Table B holds the same points as the rows below and some others, measured another way and shuffled. Each row below is followed by which row of B it is.
B:
0: [  81   -3   81 -263 -302 -318  -42  189  131   15  460  309  196  139
 -111   74   77  117 -312 -185  348  417  493   33 -376  -67 -230  499
   47  553  195  103  263 -346 -287]
1: [ -82  -38  -64  -25  243  203   31   24  146  -59 -468   40 -218   15
 -162   59   57 -157  134  118 -179 -281 -330 -255  273 -132  262 -174
  -92 -185 -272  -60 -152  141  -55]
2: [-178 -149   19 -187 -282 -137   32  185  113  237  262  347  185   37
   72   26  142  -32 -212 -318  304  407  427 -173 -207 -169 -242  346
  -91  478  108  109  180 -177  -10]
3: [ 111  140 -497  -60 -124 -165  155 -180   66  110  184  134 -228   58
 -353  -99  223 -196   33 -180  162  279  235  -94  164  -41 -122  -42
  326  295   55 -162  221  -97 -158]
4: [-265 -270  322  151  385  296 -147  142 -141 -338 -221   -1   58   28
  398   82 -100  167  449  267 -329  115 -195  208   29  -79  345   -8
 -262 -504 -133  115 -276   18  270]
5: [   0   -2 -199  -13   17 -113  146 -157   68  113  -47  -48 -343 -292
  -33  -57 -204  -44   88  112   61  248    3   38   80  102   98  -10
  358  145 -257   -5  232 -133   40]
6: [-177 -290  -96  132  324  351  125   69  -50 -180 -377   67   34   -9
  126  135  -76 -119  248   41 -204  -50 -210 -208  256 -123  371  -52
 -301 -263 -304   19 -197  376  100]
7: [  -7   45 -596 -142 -277  -34  220  126  290  260  161  294 -192  -38
 -481  217  184 -115  -19 -189  276  316  397 -374  221   49 -136  -42
  199  215  270  -62  269 -104 -249]
8: [-335 -204  -97   74  124  272   84  203  -14   94 -287   23  -78 -139
  -33  316   -7   66  409  197  -21  267  114 -130  164  108  174 -105
 -155 -568   45   -1 -173   12  331]
9: [  21   -6 -282 -150 -176  -61  167   14  192   99   47  230  -54   40
 -285   52  121 -158 -170 -208  199  109  202 -259   47 -106  -99   87
   37  349   30  -12  148    6 -226]
10: [ -57  -28 -162   56  200  -47   38  -49 -249  123 -123  -26  -11   90
 -103   22  209 -140  255   19   80  327  151  -60   82   -2  117  120
   27 -191 -238 -226 -106   32  274]
11: [ -80  -73    1   52  235  231   36    9  -18 -295 -367  -51  -75   93
 -185  179   30    6  302  251 -171  -98 -143   26  130  -20  240 -143
 -188 -492  -35  -41 -278  123   46]
12: [-126  -49   87  -24   25   23  122 -122  -48  -66 -300 -157 -132 -117
 -154  107 -102   20  153  247   54   88   26  158 -104   62   46  -24
  -32 -312  -82  -12 -156  -45  230]
13: [-138 -192 -224  222  216  210  157 -271 -263 -238  -84   23   38   98
  211 -184  111 -216  354 -145 -188  189  -34   98  198 -218  124 -131
 -135 -103 -146  -71 -166  318  248]
14: [  17 -112 -107   82  225   42  150  -50 -188 -129 -204 -108  -11  -51
 -111  166 -136  -13  217  198   25  213   53   49   28  117  278  129
  -29 -277 -260  -94  -86  148  129]
15: [-139 -153   69   63  295  246   53  -73 -100 -228 -461   -8   51  158
    3   -2  113 -190  181   42 -197 -214 -263  -96  140 -229  238  -79
 -342 -269 -281  -58 -345  318  135]
16: [-255 -136   86   55  -24  113  163 -228  -81 -137 -221 -137 -124 -160
   83  -31 -120   10  240  148  -30  148   26  274  -91  -35  -33 -148
  -75 -268   17   81 -167   -6  357]
17: [ -54   11 -310  -70  -92 -164   48   24   63  325  226  206 -155  -56
  -51  -69  164 -112   42 -187  187  458  286 -164  102  -30  -89  111
  289  333  -55  -83  269 -218   11]
18: [ -48 -135 -102  105  321  118   89  -94 -192  -92 -293  -30   -1   58
   30   -8   40 -176  222   29  -99   63 -129  -87  162  -99  286   36
 -112 -170 -393 -130 -158  260  161]
19: [ -26  -60 -455  170   30   49  221 -375  -87 -118  150   39 -244  -98
  109 -267   -7 -179  291 -143  -98  318   36  150  250  -92   13 -225
  271  174  -51  -40  148   88   72]
20: [ -82   42 -130 -221 -255 -260   40   54  156  417  148  197 -120  -71
 -153  -32  170 -106 -175 -187  335  356  335 -193  -91  -56 -236  204
  209  432  -12  -33  249 -303    9]
21: [-110   92 -139 -188 -130  -10   28   58  330  187 -164  154 -305  -36
 -325   47  170 -101  -26   -7   68  -68   -3 -239  133  -88 -101 -154
  120   86   76  -14   68 -209 -125]
22: [-232 -134   76  101  206  116   30  -53 -189  -44 -246 -123  -87  -85
  111   52  -24   30  381  217  -77  241   -1  157   23   28  159  -46
  -57 -429 -147  -40 -195  -19  399]
23: [  88  138  -14 -250 -262 -133  -43   63  407 -172  195  230 -197   80
 -326   26   62  100 -169   12   63  -23  100   63 -104  -78 -176   -7
  173  311  333  138  186 -368 -460]
24: [ -68 -301  153  246  468  242  -58  -54 -312 -508  -66   30  205  152
  499 -104 -104   14  368   59 -353  143 -209  237   64 -183  414  116
 -246 -187 -325   57 -201  273  135]
25: [ -96  -47  203 -155  -84   87 -103  161  425 -256   21  200 -219  -85
   53   52 -172  207  -13  158 -154  -89 -147  103  -37  -87   34  -87
   53  118  187  289  120 -311 -306]
26: [-140  -70  124 -102   95   95    0   71   34  -21 -346   79   52  166
 -161   86  204 -138    3   -4    5 -136  -62 -189   -2 -196   62   50
 -284 -127 -130  -44 -241   89   56]
27: [-167 -272  367  109  379  241 -150    4 -112 -407 -168  113  160  166
  528 -190  -19  -34  178   -8 -371 -100 -357  125   14 -344  299   74
 -321   -7 -336  139 -220  176   81]
28: [-269 -153  227   34   23   89   90 -231  -18 -127 -242 -133 -195 -238
  276 -145 -211   16  179  164 -123   60 -154  296 -103  -86   16 -140
  -12 -121 -139  153 -102  -68  331]
29: [ 202  237 -288 -148 -217 -278   23 -116  153  -74  345  129 -229  121
 -433  -47  177   10  -14  -25  171  279  301  149  -41   28 -203   30
  387  271  283  -75  240 -360 -323]
30: [ -69 -136  -21  155  406  247   77  -53 -201 -292 -438 -160  -55   28
  -71  167  -74  -17  410  319 -207  -11 -192   69  165   47  399  -91
 -170 -609 -257 -100 -308  241  199]
31: [-296 -141  190   12   90  224   56  -99  103 -102 -416  -54 -223 -160
  136  -38  -95  -25  202  178 -191 -146 -262   77   48 -128   86 -245
 -130 -261 -115  121 -195   -3  241]
32: [ -27  180 -434 -181 -325 -194  107  -10  325  342  219  190 -415 -147
 -395    3  174  -57    9  -87  242  345  319 -141  127   66 -262 -126
  462  288  267  -48  348 -420 -151]
33: [-268  -35  207 -212 -249   21   66   32  270   71 -265   19 -185 -150
 -180  123  -32   58  -58  136  115  -46   62   19 -176  -46 -189  -90
  -92  -94  168  151  -87 -244  103]
34: [ -95 -127  -57   99  118   36  144 -160 -234 -125 -115 -102    6  -27
   24   29  -46  -22  269  100   15  302  131  184  -38   29  106   51
  -49 -241 -118  -60 -128   86  282]
35: [-191   94   93 -245 -303 -103   26  -65  308  169 -111   87 -276  -87
 -212  -67  135  -50 -113  -13  136  -24   60   -3 -114 -136 -301 -127
   98  175  170   82   39 -346   11]
36: [-264 -245  119  -33  132  211  130   98   52   82 -496   24  -10 -139
   58  160 -109 -105   36   73  -13  -85 -137 -253   50  -98  196   37
 -292 -157 -324   66 -168  205  207]
37: [  46   76 -439  -91 -116 -190  265 -115  -80  315  -75  -10 -104  -28
 -517  133  179 -213    1  -75  377  356  393 -208   38  107  -95  132
  166   35  -90 -261   72   10   93]
38: [ -35   27   79 -232 -219 -175 -152  229  198   35  344  361  103  232
 -100   24  285   59 -152 -196  182  268  333  -58 -184 -175 -228  268
   -2  374  276   71  134 -363 -237]
39: [-102 -102  122 -134  -22   32  169  -75   33   13 -420   -4   59   29
 -185   62   21 -197 -185  -31  126 -183  -41 -171 -116 -174   13  119
 -282   59 -259   -7 -187  203   59]
40: [-280 -331  140  271  425  280  128 -314 -375 -218 -438 -164   38  -84
  527 -235 -136 -206  372   40 -303   36 -336  159  106 -222  321  -79
 -262 -256 -559   -5 -316  410  530]
41: [ 163  258   49 -341 -165 -423  -27  -98  220  283  -60   48 -261    8
 -411 -132  145 -158 -378  -24  288  -41   40 -124 -175  -81 -174  220
  323  526 -257 -107  211 -347 -230]
42: [ -52  -14   37  -85  -82 -185 -105  158  -52   35  331  157   69   88
  -17   83  126  162  123   15  182  557  423  156 -199   47  -93  289
  111   42  183    3  104 -381   52]
43: [  -4  168  -53 -298 -353 -379   54   -3  283  389  122   64 -327 -232
 -320    5  -13   29 -226   40  372  305  301  -22 -199  106 -276  152
  425  394   36   17  336 -525  -75]
44: [ -39  -71 -377  193  543  253   69   40 -131   28 -459  -68 -263  -47
 -135  158   42 -163  504  242 -229   57 -264 -279  525   87  530 -180
   71 -531 -456 -252 -144  252  156]
45: [-111 -195  150   57  407  224 -172  305    9 -191 -200  162   50  109
  200  148    2   68  256  153 -250   23 -215 -143  166  -98  417  105
 -195 -248 -266   40 -128   50  -25]
46: [ -49 -279  308   19  281  198  -85  134    2 -452 -113  186  239  165
  343    7 -136   36   -3   -3 -243 -113 -238   25  -57 -262  318  226
 -368   92 -259  191 -126  209 -163]
47: [-173  -23 -527   29 -213    4  206  -46  178  257  237  133 -404 -325
  -71   32  -47   17  289  -23  112  562  314  -20  231  151 -111 -221
  432   64  242   33  337 -278   87]
48: [  26  -55 -271  209  256  180  113 -238 -157 -420  -48  -61 -155   57
  -12  -39  -28  -28  452  149 -252  158  -82  252  229   -8  237 -214
   74 -320  -15  -65 -108  145   36]
49: [   8  -96 -112  -42   41 -158  -51  137  -42  114  315  242   73   44
  146  -29   66    1   15 -160  130  502  270  -70  -31  -50   55  349
  147  353 -139  -10  243 -158  -53]
50: [ 129  180 -282 -271 -359 -236   89  117  294   93  231  209 -118   95
 -647  238  183   39 -166  -34  356  244  463 -113  -99   86 -245  125
  193  208  387  -43  208 -336 -360]
51: [ -55  -81  -97 -171 -179 -236    5  220   66  335  310  308  111   10
   -2   59  130  -26 -176 -257  337  524  450 -223 -145  -52 -134  427
   98  489  -29    6  286 -235  -56]
52: [-210 -228 -112   -5  194  286   27  293  237   57 -261  240 -121 -114
  103  187  -66  -38  137   27 -146  -15 -179 -391  305  -79  310  -51
 -117  -57 -204  102   30  101  -72]
53: [ -18  -59 -556  184  301  162  160  -29 -160   44 -148   16 -173    6
 -196  129  136 -166  463   53  -66  307   54 -204  441   84  308 -131
  121 -347 -180 -249  -35  203  126]
54: [ 127  120 -174 -251 -386 -234   19   93  426  -35  450  300 -215  -51
 -271   37  -34  145 -209  -70  203  270  320   53 -125   21 -232  109
  353  534  372  169  433 -466 -496]
55: [-138  -60  299  -40  211   74   30 -151    7 -111 -546 -193 -220 -143
   25  -36 -168  -53   90  297 -136 -236 -356  105  -47  -68  200  -77
  -72 -235 -400   33 -214   21  201]
56: [ -13 -160  114   42  246   44  -83  105 -129 -249   35  109  152  149
  183   40   -5   55  150   43 -102  211   20   84  -42  -93  239  242
 -131  -38 -173   25  -59   35   -9]
57: [-406 -204   52 -176 -479  110  214  152  390  151  -16  167 -153 -376
   -8  246 -241  187  -55   38  217  260  316    2 -191   49 -270  -81
  -73   37  419  354  130 -281  109]
58: [-167  -80 -201   42  195    2   58   79  -95  351 -210  -12 -194 -173
  -18  109   39  -92  278   98   82  372   83 -215  196  106  198   59
  155 -192 -336 -156   45  -60  310]
59: [-155 -309  329  182  451  261 -107   65 -244 -466 -197   -4  194  104
  456   25 -135  103  356  191 -328   84 -219  230  -23 -137  415  131
 -333 -358 -283  101 -278  188  199]
60: [ -11 -125  -54  153  402  192  102 -289 -116 -300 -392  -94 -155   -3
  164 -199 -105 -225  228   85 -321 -195 -450   36  246 -187  364 -154
  -44  -78 -514  -45 -151  334   69]
61: [-237 -228  -42  138  240  213  191 -161 -217  -15 -437 -106  -11  -82
  117   10  -36 -190  269   51  -74   76 -105  -53  120  -86  208  -57
 -216 -303 -356  -73 -247  311  404]
62: [-205 -124  -37   -2  177  260   72   86  221   13 -459   12 -307 -220
  -14  139 -155  -35  191  223 -173 -147 -301 -206  253  -10  274 -219
  -25 -252 -228   67  -58   47   50]
63: [ -90 -140  143 -199 -125   16  -72  414  255  -52  120  338  166   95
  -73  289   17  170 -142  -23  136  177  252 -168 -166  -62    6  305
 -197  144  189  183   81 -188 -258]
64: [ -90 -153  398  -22  299   72 -192  201  -69 -245 -186   39  127  130
  172  104  -37  128  141  218 -143   28 -130   93 -130  -93  271  235
 -230 -224 -225   64 -201  -58   56]
65: [ -59  -13 -217  100  408  254   29  -30   60  -88 -472  -37 -349  -35
 -134   47   40 -145  376  236 -292 -185 -391 -186  443  -28  397 -301
   59 -392 -329 -130 -145  146   25]
66: [-197 -279  138  -12  121  235  -89  295  153 -183   -6  311  132   68
  294  100  -28   69   80  -66 -157   78  -56 -140   54 -204  189  112
 -269   64  -24  206  -15   35 -104]
67: [  58  122  129 -400   -6 -279 -131  399  366  491 -252  192 -172  -50
 -410  233   88  -49 -383   92  294  -80   -4 -544  -56   25   90  379
  144  326 -397  -79  204 -330 -277]
68: [-201 -258   30  269  307  370  144 -438 -326 -554 -322  -64  121  228
  342 -309  112 -275  358 -123 -388 -163 -311  250  144 -420  154 -264
 -416 -229 -190   -4 -446  516  303]
69: [-201 -129   37 -184 -218  -53  -79  298  219  183  274  400   96   62
   95   61  173   39 -113 -246  177  350  324 -187 -107 -170 -180  235
  -57  382  195  150  181 -271  -93]
70: [-198 -194  147 -162  -71   30  -68  336  205  118   49  339  127   19
  146  121   51   37 -132 -147   96  174  143 -251  -84 -167    4  268
 -176  281  -19  165   93 -126  -82]
71: [   7 -115 -217  -49  -71 -172  159   32 -102  189  165  144  107  -30
  -54   76   14  -83  -56 -167  301  498  399 -126  -83   26  -10  363
   62  286 -154  -64  183    5   42]

[ -39  -87  143 -174   48  -79 -157 -137  116 -233  -46  -75  -55   92
   -4  104  -92   20  -31   68   25 -185    6   63  -12   69  127  202
 -190 -129    7  229   -8  -26] -> 50
[ -34  333    4 -112  -56  126  198  216   28   78   62  -57  -55   74
  -79 -117   38  -81  131 -103  -35  107  -17  298  225   95 -213 -139
   15  270 -199   51   94 -221] -> 46
[ -94 -176  -61  172  -72   55 -105 -275  101  -90 -108  -66  -50  154
  126  276   37  -89  -88    3  -98   14  291 -169 -553  392  272  290
  -29   -4  -77  176   58   49] -> 67
[ 127 -308   47  242    8  -10 -197 -424  175 -207 -238   38  279   16
  178  408 -219    4 -299  224  -21 -283  318 -186 -564  240  202  217
  -53  119   59 -147  -20  260] -> 51
[ -89  239  -53 -128  113  106  238  197  -71  317  128   92 -101  -64
   17 -100   96   16  148  -95   73  247  -98  183  420   74  -86 -102
   35   75 -298 -143  137 -205] -> 61
[ -20  230  -68 -107  -51   95   68  303  -25  161  132 -116 -179  147
  -39  -86   44 -109  213 -223 -231   -1  -81  129  109   47 -188  -49
  -56  -34  -34  130  129 -226] -> 54
[-114 -230  421 -158 -120   15 -136 -235   67 -400  -72  -73  -74  177
  -87   25 -230 -103  -56  177  -62  -94   98  -51 -191  -99 -122   60
 -185 -161   84  177  168  133] -> 30
[-137  -90  177 -137   60  -50   -3  -91   52 -112  -27   40  -96   12
  -44    9  -23   28  -50  141  121   74  -32   38  108   33   70   75
  -93 -130 -100   60   80   25] -> 37
[-152   16  139 -105   -5   32   72   11   23 -104  -19    8  -64  -10
   -2  -39   21  -80  -49   74  120  176  -20  109  126   30  -61    0
  -62  -72  -88   18  104  -44] -> 39
[ -90  -65  -23  -34   95  -92  -65    4  107    0  -29  -30 -182   69
 -103   36   92   28  -40   35   57   22  -32   26  -63  197  206  131
  -31  -86  -99  185  -11   10] -> 44
[ -13   73  -59   30  -64  222   61  141 -102  157   88  -45   16   24
  233   56  -28 -222   86 -212 -202   78   65  -33  -47   32 -231  -11
  -56 -108   29 -141  201 -154] -> 28
[  12 -152  153   30    8 -212 -153  -27  230 -514 -265  -11  245 -156
   43  118  -74  -67 -461  354  273 -142  -87  129  -45  -54   14   64
 -154 -152  293  -54 -152  185] -> 68
[   0  106   72   42  -26  181  160  170  -20  181   39   13  -50   26
 -115 -116  -46 -145   30  -38  -50  170   42  105   39    9 -305 -268
  114  227 -154 -182  189    5] -> 2
[  36 -221   47   47  120 -111 -196 -174  174 -193 -161  -13   62  -31
    5  188  -71    5 -253  169  142 -154   64  -11 -203  151  208  166
  -73  -43   32   33  -87  155] -> 6
[ -20   94   35  -37   61  -74   66  205   92  -50  -55   25   20  -88
  -78  -70   34  -27 -138  118  142   52 -150  196  217  -17  -99 -111
  -17    6    6  -86  -14   -1] -> 13
[  10   35  148  103 -187   66   87  -17   80 -151 -104    7  132   94
  -10   62 -142  -83  -94  160 -145  -57  124   22 -207   11 -239 -118
   -9  163   55 -119  137   90] -> 27
[  10 -177  253  135 -139  136   -5  -84   32  -52  -65  -11  -22  162
 -154    6 -203 -151  -69  126 -195   -9  187 -126 -393  -26 -276 -188
   60  138   14 -121  240  244] -> 70
[ -54  -70   44    1    7 -175  -61   49  143 -177 -110    3  -22   12
  -53   60   25   40 -169  194   43  -73  -99   26  -46   49   88   81
  -90 -174  112   62  -33   83] -> 3
[ -81  358  -99  -93   11   11  302  555  -71  372  165   64 -188    0
 -143 -263  158   15  197  -83 -112  214 -314  200  481  -91 -293 -286
   63  -52 -100 -144  161 -190] -> 19
[ -88  -30  114 -111   88  -92   -5   93   84    3    2    7 -201   62
 -226  -98   22   43  -12  103   64   42 -122   82  110   28   26  -41
  -13  -59  -97  104   49   51] -> 53
[  26  138  154 -106  -95  207  121  -90  -38   78   69    0   28  160
   40   41 -210  -27  200  -62 -222  -79  167   68   21   31 -233  -68
  -55  234 -187  -66  233 -112] -> 42
[ -58  115  -58 -142  194  -71   53  316   34  261  106    0 -299   10
 -255 -190  145   45   97  -64   81  117 -239  176  331   52   21  -97
   43  -49 -185   85   23  -87] -> 7
[  16 -157 -103  142   84   67 -103 -151   53   87  -55   -7    9   13
  142  226    0  -68  -97  -42  -18  -15  176 -120 -309  274  186  177
    0    0  -84  -47   39   45] -> 58
[ -64 -371  148  114  -43 -173 -268 -214  196 -412 -218  -64    1   73
  -13  204  -64  -63 -325  270   18 -159   82 -170 -487  103  190  220
 -131 -270  244  155  -38  272] -> 1
[ -74 -123  -69   32   49 -129 -159   50  144 -133  -81  -98 -136   49
  -32   86  115  -65 -144   32   33  -29  -46  -10 -204  188  204  188
  -78 -223   92  222  -64   32] -> 65
[  70  116   -1 -103   82  111   12  -77   45  114   41  -31   -2   81
   18   91 -101   23  123 -109  -44 -117  119  142   58  184   22   60
  -41  249 -245   38   58 -136] -> 63
[   3  -93  238   -9 -167  140  -68 -320   67 -281  -98  -71  124  177
  108  200 -248 -111  -29   71 -159 -168  299  -36 -345  106  -88  117
 -132  132   -8   69  142   34] -> 64
[  48   20   29  -14  -16   46  -87 -140  133 -215 -107  -93  128   40
  102  176  -93  -85 -105    7   34 -149  158  134 -153  200   49  146
  -99  161  -32  102  -39  -56] -> 56
[-120  424  -96 -237   42  305  332  441 -234  564  341   -7 -303   62
    5 -268  126 -132  462 -423 -168  358 -137  216  550    2 -343 -215
   44   36 -354  -65  311 -434] -> 33
[ -16 -261   54  103   -7   -8 -149 -137   39   -7  -44   -2  -66  118
   43  179  -94  -32  -63   65 -185 -119  102 -245 -377   94   81  137
  -69 -212   85   -8  127  156] -> 62
[-101  105 -113  -33  -36  146   36   46  -36   41   49  -78  -31   32
  261  111   85 -169   66 -200  -75  117   75   38  -24  195   10  172
 -101 -128  -54   72  101 -237] -> 55
[ -69   99  116 -129 -131   18   21  153   19  -89   46  -98 -132  183
  -75  -57  -52  -76  119  -29 -223  -69  -58   68    9  -42 -189  -24
 -119 -114   68  163  142  -94] -> 23
[  47  -43  109    7  -72   93 -122 -161  121 -291 -119 -129  134   67
   94  160 -146 -173 -130    7   -8 -147  201   91 -257  136  -54  111
 -116  124   43   98    9   -9] -> 0
